Below are the code and all the weights of a small trained network. Each question names an input and a class and asks about switching units off, where a switched-off unit gives its printed mean instead of its output.

import numpy as np


def w(rows, s, z=0):
    codes = np.array(rows[::2]) - 128.0
    scale = np.full(codes.shape[1], s)
    scale[-1] = z or s
    return codes * scale


def f(y):
    return y / 2 * (1 + np.tanh(0.7978845608 * (y + 0.044715 * y**3)))


def log_softmax(a):
    a = a - a.max(-1, keepdims=True)
    return a - np.log(np.exp(a).sum(-1, keepdims=True))


def net(x, mask):
    res = np.array(x, float).reshape(1, 2) / 4 @ E
    y = f(res @ A[0][:, :-1].T + A[0][:, -1])
    res = res + np.where(mask, y, B[0][:, -1]) @ B[0][:, :-1]
    return log_softmax(res[-1] @ U[:, :-1].T + U[:, -1])


A, B = {}, {}
E = w([
[62,186,245,172,167,86,105,208,129],'x0',
[222,241,189,137,78,142,120,255,57],'x1',
],0.012)
A[0] = w([
[20,53,122,77,188,103,119,73,169,131],'n0',
[89,75,120,86,197,105,164,103,177,96],'n1',
[153,120,76,88,104,173,148,65,152,103],'n2',
[58,87,160,154,148,87,128,39,140,105],'n3',
[38,142,206,132,166,2,102,109,171,106],'n4',
[37,142,65,91,135,83,136,137,77,247],'n5',
[244,50,41,69,56,191,154,6,184,122],'n6',
],0.0083,0.013)
B[0] = w([
[141,151,189,85,46,139,99,110,107,228],'n0',
[228,95,133,98,101,86,117,174,31,179],'n1',
[115,76,119,165,168,118,53,95,84,175],'n2',
[141,165,167,109,105,102,112,172,80,186],'n3',
[92,50,37,202,179,79,71,120,65,189],'n4',
[49,246,177,74,146,199,107,43,194,213],'n5',
[85,172,98,148,145,129,90,170,117,252],'n6',
],0.012,0.018)
U = w([
[180,173,170,82,60,136,122,181,66,155],'0',
[74,140,64,200,186,130,84,133,97,110],'1',
[77,188,159,79,133,188,148,75,253,254],'2',
[143,132,113,97,138,136,200,104,125,64],'3',
[149,112,101,122,140,117,153,116,145,78],'4',
[162,107,104,122,154,128,143,126,144,75],'5',
[153,112,99,142,123,115,141,124,132,75],'6',
],0.015,0.0075)

Each question gives the input, the list of numbers given to net, and the class t.
The units are the neurons (one row each of A and B). Each row of codes is followed by its name. A weight is (code - 128) times the scale printed after its matrix; where a second scale follows, it is the last column's (A, B and U).
mask holds one flag per neuron, in row order. A switched-off neuron (its flag False) gives its mean, the last column of its row in B, instead of its output. The means were averaged over made-up inputs and are rounded, as every weight is.
A unit's drop is (log p(t) with every unit on - log p(t) with that unit switched off) / (log p(t) with every unit on - log p(t) with every unit switched off).
The circuit of an input: a set's keep is (log p(t) with only the set's units on - log p(t) with every unit switched off) / (log p(t) with every unit on - log p(t) with every unit switched off). Starting from all 7 units, units are removed one at a time, each time the one whose removal leaves the highest keep (on an exact tie, the one counted first), for as long as the keep stays at least 0.8.
units of the circuit, in order: the units of the circuit, biggest drop first
top k neurons: the k neurons with the biggest drops, biggest first
drop when u is switched off: that unit's drop, to one decimal
input [-8,-8], class 0: units of the circuit, in order : n1
input [3,3], class 2: units of the circuit, in order : n1, n3
input [3,0], class 2: units of the circuit, in order : n6, n1
input [-3,-1], class 2: top 2 neurons : n4, n1
input [-1,2], class 2: units of the circuit, in order : n1, n4
input [8,7], class 1: units of the circuit, in order : n0, n4
input [-7,-7], class 0: top 3 neurons : n0, n1, n4
input [3,-2], class 2: top 2 neurons : n6, n2
input [-4,-5], class 0: top 2 neurons : n0, n1
input [-5,3], class 1: top 2 neurons : n0, n5
input [2,-4], class 0: top 3 neurons : n1, n3, n0
input [-3,2], class 2: top 2 neurons : n4, n1
input [5,1], class 1: drop when n4 is switched off : 0.4
input [-3,-7], class 0: drop when n0 is switched off : 0.1
input [5,0], class 1: units of the circuit, in order : n4
input [-7,6], class 1: drop when n3 is switched off : 0.1
